Below are the code and all the weights of a small trained network. Each question names an input and a target symbol and asks about switching units off, where a switched-off unit gives its printed mean instead of its output.

import numpy as np


def w(rows, s, z=0):
    codes = np.array(rows[::2]) - 128.0
    scale = np.full(codes.shape[1], s)
    scale[-1] = z or s
    return codes * scale


def norm(h):
    return h / np.sqrt((h * h).mean(-1, keepdims=True) + 1e-5)


def f(y):
    return np.maximum(y, 0)


def softmax(a):
    e = np.exp(a - a.max(-1, keepdims=True))
    return e / e.sum(-1, keepdims=True)


def log_softmax(a):
    a = a - a.max(-1, keepdims=True)
    return a - np.log(np.exp(a).sum(-1, keepdims=True))


def net(x, mask):
    ids = ['αβγδεζλξπσψ'.index(c) for c in x.split()]
    T = len(ids)
    res = E[ids] + P[:T]
    u = 0
    for l in range(2):
        q, k, v = (norm(res) @ M[l].T for M in (Q, K, V))
        z = softmax(np.where(np.tri(T) > 0, q @ k.T / 4**0.5, -1e9)) @ v
        res = res + np.where(mask[u], z, O[l][:, -1]) @ O[l][:, :-1]
        u += 1
        y = f(norm(res) @ A[l][:, :-1].T + A[l][:, -1])
        res = res + np.where(mask[u : u + 8], y, B[l][:, -1]) @ B[l][:, :-1]
        u += 8
    return log_softmax(norm(res)[-1] @ U[:, :-1].T + U[:, -1])


Q, K, V, O, A, B = {}, {}, {}, {}, {}, {}
E = w([
[144,157,148,116],'α',
[141,152,150,118],'β',
[84,110,151,152],'γ',
[139,140,135,112],'δ',
[152,150,142,114],'ε',
[116,145,154,105],'ζ',
[122,185,126,138],'λ',
[88,174,148,110],'ξ',
[100,2,47,152],'π',
[187,136,139,197],'σ',
[100,175,64,77],'ψ',
],0.0098)
P = w([
[251,126,157,57],'0',
[230,127,167,63],'1',
[208,130,172,81],'2',
[170,124,170,99],'3',
[164,110,164,106],'4',
[136,102,154,129],'5',
[102,112,163,139],'6',
[72,96,145,174],'7',
[72,80,145,175],'8',
[90,104,148,148],'9',
],0.003)
Q[0] = w([
[36,55,182,84],'L0H1',
[105,176,97,132],'L0H1',
[254,254,115,177],'L0H1',
[222,158,103,202],'L0H1',
],0.0049)
K[0] = w([
[66,18,68,172],'L0H1',
[162,146,110,136],'L0H1',
[163,244,230,118],'L0H1',
[162,183,253,91],'L0H1',
],0.0056)
V[0] = w([
[197,90,198,196],'L0H1',
[127,198,129,165],'L0H1',
[131,138,172,158],'L0H1',
[170,5,48,171],'L0H1',
],0.0028)
O[0] = w([
[121,90,33,126,113],'L0H1',
[191,235,100,182,144],'L0H1',
[108,108,80,169,138],'L0H1',
[206,69,61,4,3],'L0H1',
],0.0021,0.0026)
A[0] = w([
[85,130,152,152,102],'L0N1',
[193,145,53,116,90],'L0N2',
[41,8,182,189,3],'L0N3',
[186,123,123,126,77],'L0N4',
[115,165,152,98,98],'L0N5',
[95,93,130,62,109],'L0N6',
[163,4,178,168,126],'L0N7',
[221,131,51,161,29],'L0N8',
],0.0046,0.004)
B[0] = w([
[128,111,182,127,204],'L0N1',
[102,117,210,126,145],'L0N2',
[255,255,195,1,183],'L0N3',
[122,164,154,71,136],'L0N4',
[117,129,143,188,254],'L0N5',
[144,135,184,91,174],'L0N6',
[202,225,40,193,214],'L0N7',
[60,219,248,119,136],'L0N8',
],0.0034,0.0014)
Q[1] = w([
[153,230,207,139],'L1H1',
[161,75,139,130],'L1H1',
[38,255,183,114],'L1H1',
[109,89,89,105],'L1H1',
],0.012)
K[1] = w([
[1,77,87,188],'L1H1',
[140,204,202,114],'L1H1',
[86,34,45,208],'L1H1',
[169,127,139,99],'L1H1',
],0.0084)
V[1] = w([
[148,216,102,138],'L1H1',
[82,100,216,96],'L1H1',
[78,202,75,78],'L1H1',
[183,100,186,255],'L1H1',
],0.0068)
O[1] = w([
[50,35,98,223,251],'L1H1',
[76,195,230,75,161],'L1H1',
[7,99,34,137,227],'L1H1',
[207,131,254,236,85],'L1H1',
],0.0052,0.0025)
A[1] = w([
[185,16,153,63,79],'L1N1',
[183,194,194,105,33],'L1N2',
[218,120,116,166,116],'L1N3',
[134,204,112,71,37],'L1N4',
[224,130,76,20,215],'L1N5',
[136,144,146,108,25],'L1N6',
[121,2,37,92,6],'L1N7',
[218,140,101,166,47],'L1N8',
],0.0069,0.0013)
B[1] = w([
[118,3,145,147,171],'L1N1',
[174,96,73,56,252],'L1N2',
[131,162,87,133,189],'L1N3',
[110,135,187,126,204],'L1N4',
[44,98,152,199,235],'L1N5',
[136,103,140,110,149],'L1N6',
[241,151,115,97,231],'L1N7',
[152,208,51,115,178],'L1N8',
],0.0069,0.0027)
U = w([
[151,154,111,107,12],'α',
[151,148,107,100,24],'β',
[154,97,112,94,146],'γ',
[80,112,12,108,175],'δ',
[202,160,157,191,252],'ε',
[116,30,147,106,21],'ζ',
[155,210,97,116,2],'λ',
[138,150,187,43,149],'ξ',
[170,50,100,145,169],'π',
[115,106,103,213,117],'σ',
[37,200,160,136,179],'ψ',
],0.011,0.002)

Each question gives the input, a string of symbols that net reads in full, and the target symbol t.
The units are the heads (4 rows each of Q, K, V and O) and the neurons (one row each of A and B). Each row of codes is followed by its name. A weight is (code - 128) times the scale printed after its matrix; where a second scale follows, it is the last column's (O, A, B and U).
mask holds one flag per unit, layer by layer, with each layer's heads first. A switched-off unit (its flag False) gives its mean, the last column of its rows in O or B, instead of its output. The means were averaged over made-up inputs and are rounded, as every weight is.
A unit's drop is (log p(t) with every unit on - log p(t) with that unit switched off) / (log p(t) with every unit on - log p(t) with every unit switched off).
The circuit of an input: a set's keep is (log p(t) with only the set's units on - log p(t) with every unit switched off) / (log p(t) with every unit on - log p(t) with every unit switched off). Starting from the 12 units with the biggest drops (on a tie, the unit counted first), units are removed one at a time, each time the one whose removal leaves the highest keep (on an exact tie, the one counted first), for as long as the keep stays at least 0.8.
units of the circuit, in order: the units of the circuit, biggest drop first
unit that matters most: the unit with the biggest drop
top k neurons: the k neurons with the biggest drops, biggest first
k most important neurons of layer l: the k neurons of layer l with the biggest drops, biggest first
drop of u: that unit's drop, to one decimal
input ξ ξ λ ξ ξ ξ σ ζ ε, target ε: units of the circuit, in order : [L1H1]
input λ γ λ α δ, target σ: units of the circuit, in order : [L0N3, L1H1]
input γ π ε ξ ζ σ ξ ζ ξ, target ξ: units of the circuit, in order : [L1H1, L0H1]
input γ ψ γ ξ, target δ: units of the circuit, in order : [L0N3, L1H1]
input ζ ε ξ γ ζ ζ, target ξ: units of the circuit, in order : [L1H1, L0N3, L1N5]
input ζ α σ γ σ δ π ζ, target ζ: top 4 neurons : [L1N5, L0N7, L0N3, L1N1]
input ζ σ γ α, target ε: units of the circuit, in order : [L1H1, L0N3]
input ζ ξ π β ξ δ λ ξ ψ, target ψ: units of the circuit, in order : [L1H1, L1N5, L1N4]
input ξ ξ ε, target ψ: units of the circuit, in order : [L1H1, L0H1]
input γ ξ π π ζ σ ψ ξ β, target δ: 4 most important neurons of layer 0 : [L0N7, L0N3, L0N5, L0N1]
input γ ζ ξ ε, target ψ: units of the circuit, in order : [L0N3, L1H1]
input ε ξ γ, target ψ: units of the circuit, in order : [L1H1, L0N3, L0N7]
input π α ε ψ, target ψ: top 3 neurons : [L1N5, L1N4, L0N7]
input ξ λ δ, target ψ: unit that matters most : L0H1
input γ ξ ζ, target ψ: top 2 neurons : [L0N3, L1N2]
input γ β ξ ζ λ ζ γ β δ ζ, target ξ: 2 most important neurons of layer 0 : [L0N7, L0N1]
input λ α σ ε σ ξ π α ζ, target ζ: top 2 neurons : [L1N5, L0N7]
input ξ λ β ζ ψ ξ, target δ: drop of L1H1 : 1.4
input λ α ε σ ξ β, target ε: drop of L0N5 : -0.2
input ζ ζ σ δ β, target ε: drop of L1H1 : 1.7
input ψ ε β, target δ: units of the circuit, in order : [L1H1]
